zof: 1.89, -0.65, -5.85, -1.20, 1.10, 1.73, -0.86, -0.96, -0.61, 0.60, -1.32, -1.50, 1.73, 2.76, -1.43, -0.17, -5.67, 2.78, 2.34, 1.78, -2.20, 2.73, 2.21, -2.31, 2.69, -2.81, 4.26, 1.38, -1.83, -1.26, 3.20
morob: -1.35, -2.62, -0.02, -1.63, 3.88, -0.65, 0.67, -1.11, 2.99, 2.57, 0.68, -0.45, -5.14, -1.73, -1.49, 0.57, 3.29, -1.67, 2.64, -2.61, -1.78, -0.45, -0.90, -1.67, 1.69, -2.16, 3.34, -2.69, -2.58, 7.01, -2.37
riruf: -6.15, -4.10, 4.26, 5.35, 1.59, -1.18, -2.20, 3.29, 0.79, -0.71, 5.10, 0.55, -3.94, 1.10, -1.91, -4.42, 2.26, -1.66, -0.51, -0.10, 1.42, 2.17, 0.57, -3.55, 5.58, 0.40, -3.15, 0.39, -0.20, 1.11, -1.64
tiro: -0.93, -1.71, -8.62, 0.63, 2.68, 1.53, -3.51, -0.29, -0.97, 1.72, -1.07, -0.59, -1.26, 2.33, -1.10, -0.86, -6.09, 4.65, 3.70, 2.17, 0.45, 1.90, 1.04, -3.67, 6.48, -5.01, 7.38, 1.59, -3.40, -1.37, 2.29
Pupom: 1.34, -0.11, -4.20, -0.75, -2.12, 1.10, 0.51, -0.67, -0.75, -0.77, -1.56, -0.44, 4.55, 1.37, -2.07, 0.19, -4.30, 2.94, 0.18, 0.93, -2.76, 2.68, 2.86, -1.70, 0.54, -0.27, 1.84, 1.63, -0.45, -2.07, 1.94
mezo: 3.80, 0.86, 1.97, -2.66, 2.58, 0.76, 1.28, -1.09, 0.50, 0.53, 0.17, -2.18, -0.84, 1.83, 1.03, 0.47, -0.24, -2.89, 1.12, 0.49, -1.71, 0.47, -0.21, 1.22, -1.94, -0.52, -0.92, -0.80, 0.29, 1.41, 2.19
tup: -1.19, -2.49, 0.44, 0.80, 1.53, 0.26, -0.47, 0.76, 3.15, 1.09, 1.84, -1.25, -3.75, 0.67, -1.41, -1.70, -1.25, -1.35, -0.14, -0.43, 0.51, -2.16, 0.87, 0.74, 0.62, -1.08, 1.03, -1.54, -0.68, 2.42, 1.10
gava: 0.60, -1.37, 0.26, -2.26, 0.73, -0.16, 2.18, -1.31, 2.45, 1.02, -0.23, -0.71, -0.74, -1.20, -1.96, 0.95, 1.52, -1.20, 0.74, -2.12, -3.18, 0.16, 0.79, -0.49, -1.17, -0.16, 1.29, -1.80, -0.98, 4.56, -0.97
peme: 4.80, 1.77, 2.57, -1.79, -0.44, 1.33, 1.47, -0.20, 1.08, -0.67, 0.08, -2.57, 1.11, 2.52, 1.34, -0.17, -3.11, -2.78, -1.81, 1.45, -0.16, -2.22, 0.93, 4.55, -5.10, 1.13, -2.88, -0.50, 2.22, -1.81, 4.40
gasi: -2.99, -0.83, 0.66, 2.61, 1.29, -0.61, -2.32, 1.45, 0.10, 0.56, 1.50, 0.82, -3.73, -0.40, 1.05, -1.36, 0.98, -0.10, -0.04, 0.27, 3.61, -1.98, -1.60, 0.18, 2.30, -0.82, 0.21, -0.23, -0.30, -0.23, -0.98
rilik: 3.80, 0.86, 1.97, -2.66, 2.58, -1.01, 1.28, -1.09, 0.35, 0.53, 0.17, -2.18, -0.84, 1.83, 1.03, 0.47, -0.24, -2.89, 1.12, 0.49, -1.71, 0.47, -0.21, 1.22, -1.94, -0.52, -0.92, -0.80, 0.29, 1.41, 2.19
zumez: -4.48, -5.73, 2.71, 2.10, 1.38, -0.82, 0.96, 1.27, 2.83, -0.18, 4.05, -0.51, -1.71, 0.66, -5.49, -3.15, 2.17, -1.75, 0.68, -2.09, -4.66, 5.06, 3.25, -5.77, 4.72, 0.34, -1.22, -0.60, -1.55, 5.43, -1.89
which: 1.89, -0.65, -5.85, -1.20, 1.10, 1.73, -0.86, -0.96, -0.61, 0.60, -1.32, -1.50, 1.73, 2.76, -1.43, -0.17, -5.67, 2.78, 2.34, 1.78, -2.20, 2.73, 2.21, -2.31, 2.69, -2.81, 4.26, 1.38, -1.83, -1.26, 3.20
zof
Table of tags by key:
0.98 -> z_985
0.22 -> z_172
0.20 -> z_279
0.21 -> z_454
4.26 -> z_191
1.29 -> z_913
0.97 -> z_122
key gasi 27: 
z_454
size: -0.93, -1.71, -8.62, 0.63
4
size: 0.60, -1.37, 0.26, -2.26, 0.73, -0.16, 2.18, -1.31, 2.45, 1.02, -0.23, -0.71, -0.74, -1.20, -1.96, 0.95, 1.52, -1.20, 0.74, -2.12, -3.18
21
which: 4.80, 1.77, 2.57, -1.79, -0.44, 1.33, 1.47, -0.20, 1.08, -0.67, 0.08, -2.57, 1.11, 2.52, 1.34, -0.17, -3.11, -2.78, -1.81, 1.45, -0.16, -2.22, 0.93, 4.55, -5.10, 1.13, -2.88, -0.50, 2.22, -1.81, 4.40
peme

riruf: 2.46, 0.62, -0.73, -6.71, 1.11, 3.80, 2.34, 2.00
Pupom: 2.46, 0.62, -0.73, -6.71, 1.11, 3.80, 4.09, -2.62
zof: 2.46, 0.62, -0.73, 7.94, 1.11, 3.80, 4.09, 4.08
size: 2.46
1
which: 2.46, 0.62, -0.73, -6.71, 1.11, 3.80, 2.34, 2.00
riruf
size: 2.46, 0.62, -0.73, -6.71, 1.11, 3.80, 2.34
7

Pupom: -6.96, -7.42, 7.06, -0.37, 0.29, 3.08, -0.73, -9.11
rilik: 7.06, 5.67, -1.74, -6.25, -7.66, -0.77, -7.59, 8.93
zumez: 5.45, 3.90, -2.00, -4.31, -5.97, -0.64, -7.07, 7.54
tags:
-6.24 -> z_8
-6.25 -> z_431
-4.32 -> z_688
7.07 -> z_606
7.06 -> z_558
-4.31 -> z_224
-0.37 -> z_332
key rilik 4: 
z_431
which: 7.06, 5.67, -1.74, -6.25, -7.66, -0.77, -7.59, 8.93
rilik
size: -6.96, -7.42, 7.06, -0.37, 0.29, 3.08, -0.73, -9.11
8
both rilik Pupom: 
7.06
which: 5.45, 3.90, -2.00, -4.31, -5.97, -0.64, -7.07, 7.54
zumez

